Here is a tiny trained network, its code and every weight. The questions are about switching its units off for an input and a target symbol, where a switched-off unit gives its printed mean instead of its output.

import numpy as np


def w(rows, s, z=0):
    codes = np.array(rows[::2]) - 128.0
    scale = np.full(codes.shape[1], s)
    scale[-1] = z or s
    return codes * scale


def f(y):
    return y / 2 * (1 + np.tanh(0.7978845608 * (y + 0.044715 * y**3)))


def softmax(a):
    e = np.exp(a - a.max(-1, keepdims=True))
    return e / e.sum(-1, keepdims=True)


def log_softmax(a):
    a = a - a.max(-1, keepdims=True)
    return a - np.log(np.exp(a).sum(-1, keepdims=True))


def net(x, mask):
    ids = ['ΓΛΞΦβδεζθμω'.index(c) for c in x.split()]
    T = len(ids)
    res = E[ids] + P[:T]
    u = 0
    for l in range(2):
        r = res
        for j in range(3):
            rows = slice(2 * j, 2 * j + 2)
            q, k, v = (r @ M[l][rows].T for M in (Q, K, V))
            z = softmax(np.where(np.tri(T) > 0, q @ k.T / 2**0.5, -1e9)) @ v
            o = O[l][rows]
            res = res + np.where(mask[u + j], z, o[:, -1]) @ o[:, :-1]
        u += 3
        y = f(res @ A[l][:, :-1].T + A[l][:, -1])
        res = res + np.where(mask[u : u + 16], y, B[l][:, -1]) @ B[l][:, :-1]
        u += 16
    return log_softmax(res[-1] @ U[:, :-1].T + U[:, -1])


Q, K, V, O, A, B = {}, {}, {}, {}, {}, {}
E = w([
[40,34,140,127,95,181,109,115,117],'Γ',
[79,59,86,158,175,221,139,158,105],'Λ',
[185,95,105,50,97,200,117,140,147],'Ξ',
[167,123,68,100,150,215,115,212,101],'Φ',
[122,46,251,136,177,112,198,200,67],'β',
[152,113,121,39,138,188,132,167,25],'δ',
[170,89,153,95,158,112,176,195,70],'ε',
[75,146,146,88,137,150,94,160,49],'ζ',
[167,63,145,139,143,154,176,92,136],'θ',
[169,149,195,76,175,163,189,55,47],'μ',
[58,108,188,131,96,90,74,111,42],'ω',
],0.017)
P = w([
[99,125,83,83,179,127,157,129,162],'0',
[96,184,199,106,178,170,82,141,127],'1',
[65,115,95,138,62,152,176,74,69],'2',
[142,125,70,98,147,79,115,119,171],'3',
[137,174,250,145,161,178,41,132,95],'4',
[126,121,102,210,57,115,132,77,52],'5',
[157,81,62,127,140,70,56,51,119],'6',
],0.016)
Q[0] = w([
[90,197,167,87,110,253,139,141,112],'L0H0',
[114,73,143,64,111,119,124,129,91],'L0H0',
[100,70,138,167,183,181,172,174,149],'L0H1',
[121,78,104,78,93,160,58,229,76],'L0H1',
[129,151,47,129,68,194,52,81,146],'L0H2',
[156,157,23,141,54,59,115,104,193],'L0H2',
],0.0069)
K[0] = w([
[134,30,96,85,106,206,169,125,45],'L0H0',
[151,142,118,214,13,86,176,40,119],'L0H0',
[123,1,107,152,191,194,195,194,146],'L0H1',
[138,126,84,244,16,108,103,237,42],'L0H1',
[171,105,109,67,46,173,122,128,187],'L0H2',
[153,171,224,81,246,113,25,128,244],'L0H2',
],0.0062)
V[0] = w([
[94,146,114,52,64,138,180,166,96],'L0H0',
[146,71,171,90,99,134,116,178,48],'L0H0',
[169,179,88,166,104,157,253,183,102],'L0H1',
[115,93,103,139,89,109,49,168,96],'L0H1',
[108,89,104,156,186,140,173,109,136],'L0H2',
[124,118,139,90,158,88,63,63,139],'L0H2',
],0.008)
O[0] = w([
[78,153,90,105,202,177,81,94,94,250],'L0H0',
[129,118,169,112,123,109,122,107,148,254],'L0H0',
[148,137,68,64,106,127,94,124,98,132],'L0H1',
[26,97,110,225,160,141,169,75,109,110],'L0H1',
[86,254,126,55,82,74,112,104,154,163],'L0H2',
[161,152,112,152,165,157,94,176,169,100],'L0H2',
],0.0089,0.0071)
A[0] = w([
[128,190,104,84,149,107,88,126,84,107],'L0N0',
[224,129,68,137,148,152,141,103,131,72],'L0N1',
[154,121,102,105,197,69,46,97,180,95],'L0N2',
[153,223,205,152,183,154,127,81,85,94],'L0N3',
[3,179,145,100,56,153,190,200,138,119],'L0N4',
[127,57,106,104,169,121,47,61,80,204],'L0N5',
[47,58,189,122,88,166,190,102,164,254],'L0N6',
[189,105,119,86,117,136,67,168,144,112],'L0N7',
[151,53,33,101,62,90,118,78,185,144],'L0N8',
[81,127,91,184,160,142,219,109,180,52],'L0N9',
[89,72,113,96,247,112,102,131,166,148],'L0N10',
[105,171,98,105,93,107,129,61,112,121],'L0N11',
[145,116,145,160,159,79,135,176,137,99],'L0N12',
[85,56,138,105,156,131,14,85,98,199],'L0N13',
[127,88,89,85,173,62,254,55,149,189],'L0N14',
[143,142,193,80,145,62,94,117,119,118],'L0N15',
],0.0079,0.0037)
B[0] = w([
[84,94,144,181,167,150,110,75,147,187],'L0N0',
[88,140,154,138,140,155,163,101,152,147],'L0N1',
[103,28,96,119,156,1,131,179,124,159],'L0N2',
[201,101,117,159,136,106,92,134,161,206],'L0N3',
[129,138,145,87,136,78,111,44,121,152],'L0N4',
[115,138,141,178,169,96,205,152,174,252],'L0N5',
[189,199,60,67,124,148,122,165,85,184],'L0N6',
[88,195,136,152,155,92,134,119,73,161],'L0N7',
[197,78,88,94,136,182,146,171,94,167],'L0N8',
[137,171,164,38,21,118,106,115,143,125],'L0N9',
[178,150,140,92,171,97,142,121,193,186],'L0N10',
[122,113,113,156,152,120,131,112,77,161],'L0N11',
[68,152,77,73,66,161,137,130,126,124],'L0N12',
[157,141,184,145,167,91,188,179,156,253],'L0N13',
[192,74,56,111,127,59,115,164,88,173],'L0N14',
[156,145,89,167,118,138,102,133,159,185],'L0N15',
],0.0071,0.013)
Q[1] = w([
[2,66,190,69,53,150,229,140,120],'L1H0',
[129,51,95,109,78,132,87,131,145],'L1H0',
[70,68,48,131,84,103,135,67,109],'L1H1',
[147,58,69,128,192,20,191,175,205],'L1H1',
[79,47,21,162,126,41,169,140,151],'L1H2',
[80,127,164,169,72,207,140,85,56],'L1H2',
],0.0076)
K[1] = w([
[122,208,159,85,125,138,119,153,164],'L1H0',
[145,111,139,77,85,168,117,109,164],'L1H0',
[125,175,140,174,90,109,60,159,216],'L1H1',
[130,48,175,254,123,72,70,132,79],'L1H1',
[117,105,168,203,88,98,99,154,164],'L1H2',
[85,164,118,55,147,133,95,183,154],'L1H2',
],0.0097)
V[1] = w([
[77,111,114,82,132,135,168,148,141],'L1H0',
[109,134,81,169,126,96,153,116,108],'L1H0',
[117,57,68,102,137,172,130,83,138],'L1H1',
[74,160,100,161,191,181,98,109,172],'L1H1',
[41,148,145,124,152,92,142,113,119],'L1H2',
[80,87,134,78,82,177,132,253,152],'L1H2',
],0.012)
O[1] = w([
[182,136,162,144,181,143,69,90,104,153],'L1H0',
[92,91,103,22,188,179,134,122,89,135],'L1H0',
[158,175,1,180,248,158,165,50,155,116],'L1H1',
[100,7,72,248,167,148,175,129,126,134],'L1H1',
[76,35,196,106,102,86,217,35,159,140],'L1H2',
[186,125,146,21,184,157,220,155,165,8],'L1H2',
],0.0077,0.015)
A[1] = w([
[110,122,211,70,100,159,57,115,172,148],'L1N0',
[26,157,186,147,182,132,135,125,120,197],'L1N1',
[162,69,118,118,166,91,158,96,90,88],'L1N2',
[147,160,149,37,122,88,84,198,118,1],'L1N3',
[152,190,133,125,80,138,135,65,88,60],'L1N4',
[95,94,86,155,50,157,74,121,78,148],'L1N5',
[58,154,137,122,30,125,128,165,47,127],'L1N6',
[158,150,231,165,120,218,155,140,210,60],'L1N7',
[185,186,173,161,166,194,119,119,231,102],'L1N8',
[107,173,131,118,46,146,113,81,50,198],'L1N9',
[172,143,174,111,192,62,85,107,185,93],'L1N10',
[85,45,70,179,137,134,179,87,127,118],'L1N11',
[173,178,40,93,172,130,151,178,124,117],'L1N12',
[78,147,171,152,117,32,91,69,50,100],'L1N13',
[195,127,169,209,144,82,183,240,79,159],'L1N14',
[163,110,88,254,208,126,169,123,93,114],'L1N15',
],0.0077,0.0075)
B[1] = w([
[205,81,147,44,113,114,111,145,91,158],'L1N0',
[195,62,80,106,99,67,101,114,115,185],'L1N1',
[69,169,117,180,136,87,98,138,127,178],'L1N2',
[91,72,175,200,68,205,113,124,111,159],'L1N3',
[88,27,146,173,166,217,110,115,144,138],'L1N4',
[118,213,147,60,158,57,169,113,184,179],'L1N5',
[157,174,93,155,163,106,153,78,123,180],'L1N6',
[169,42,2,199,86,198,105,138,120,148],'L1N7',
[59,121,108,79,87,7,190,128,154,188],'L1N8',
[108,110,157,215,237,182,158,203,106,174],'L1N9',
[36,93,110,80,142,130,145,179,104,210],'L1N10',
[164,137,163,129,153,138,83,132,88,190],'L1N11',
[101,54,33,185,34,175,163,115,142,175],'L1N12',
[167,139,128,117,106,199,123,142,202,232],'L1N13',
[102,122,71,90,147,187,128,66,121,211],'L1N14',
[153,175,189,114,133,155,122,163,170,255],'L1N15',
],0.0073,0.02)
U = w([
[95,131,149,120,127,144,181,156,166,71],'Γ',
[131,166,157,55,146,140,158,100,123,87],'Λ',
[156,106,105,149,107,134,122,142,88,82],'Ξ',
[121,158,130,137,114,128,97,141,138,153],'Φ',
[82,132,175,115,116,156,144,157,119,120],'β',
[147,124,154,122,80,102,165,92,149,192],'δ',
[43,101,179,170,124,118,143,125,139,2],'ε',
[2,133,140,131,121,130,127,117,83,92],'ζ',
[153,119,158,177,119,198,162,98,133,187],'θ',
[107,157,176,137,165,99,189,157,50,237],'μ',
[72,133,152,111,123,176,127,45,140,101],'ω',
],0.0095,0.0048)

Each question gives the input, a string of symbols that net reads in full, and the target symbol t.
The units are the heads (2 rows each of Q, K, V and O) and the neurons (one row each of A and B). Each row of codes is followed by its name. A weight is (code - 128) times the scale printed after its matrix; where a second scale follows, it is the last column's (O, A, B and U).
mask holds one flag per unit, layer by layer, with each layer's heads first. A switched-off unit (its flag False) gives its mean, the last column of its rows in O or B, instead of its output. The means were averaged over made-up inputs and are rounded, as every weight is.
A unit's drop is (log p(t) with every unit on - log p(t) with that unit switched off) / (log p(t) with every unit on - log p(t) with every unit switched off).
unit that matters most: the unit with the biggest drop
k most important neurons of layer l: the k neurons of layer l with the biggest drops, biggest first
which heads matter: for each layer, one digit per head in row order, 1 if its drop is at least 0.15 and else 0, layers parted by /
input Ξ δ μ Ξ, target Φ: which heads matter : 000 / 001
input θ μ ω Ξ, target δ: which heads matter : 011 / 011
input μ θ μ Λ Γ β ε, target ζ: which heads matter : 000 / 010
input Ξ μ δ, target μ: 2 most important neurons of layer 1 : (L1N12 L1N5)
input μ μ Ξ Λ θ, target Γ: which heads matter : 000 / 011
input Ξ Ξ Ξ β, target β: which heads matter : 000 / 010
input ω ω μ θ, target δ: 3 most important neurons of layer 0 : (L0N3 L0N13 L0N0)
input δ μ μ Ξ θ, target Φ: which heads matter : 000 / 001
input Ξ δ Ξ θ δ, target Γ: unit that matters most : L1N8
input Ξ Ξ Φ, target μ: 2 most important neurons of layer 1 : (L1N13 L1N12)
input Ξ μ ε ω μ, target Λ: which heads matter : 101 / 110
input μ μ ω Ξ Ξ, target Ξ: 4 most important neurons of layer 1 : (L1N7 L1N0 L1N15 L1N1)
input μ Γ ζ ζ μ ω δ, target δ: which heads matter : 110 / 011
input Ξ μ δ Ξ Ξ, target ε: which heads matter : 100 / 011
input β Ξ δ β θ Ξ θ, target Ξ: which heads matter : 101 / 001
input ε δ ζ Ξ, target ε: unit that matters most : L1H2
input μ ε Φ δ ε ζ, target μ: 2 most important neurons of layer 1 : (L1N9 L1N12)
input Ξ μ β β ε, target β: 3 most important neurons of layer 1 : (L1N3 L1N10 L1N0)
input μ Ξ Ξ ζ, target ε: which heads matter : 010 / 011
input Ξ δ Λ μ δ Γ ω, target δ: which heads matter : 010 / 011
input δ ζ θ β μ, target ζ: which heads matter : 000 / 011
input β Ξ Φ Γ, target θ: which heads matter : 110 / 010
input Φ μ θ ε, target Φ: unit that matters most : L0N3
input Γ δ ζ ω β, target θ: 2 most important neurons of layer 1 : (L1N8 L1N7)
input δ μ Ξ Ξ μ, target Γ: 2 most important neurons of layer 0 : (L0N3 L0N8)
input δ μ Φ ω Γ, target μ: 2 most important neurons of layer 0 : (L0N13 L0N6)
input Γ θ Φ, target μ: unit that matters most : L0H1
input β Φ Φ Ξ Ξ β, target θ: 3 most important neurons of layer 1 : (L1N13 L1N10 L1N8)
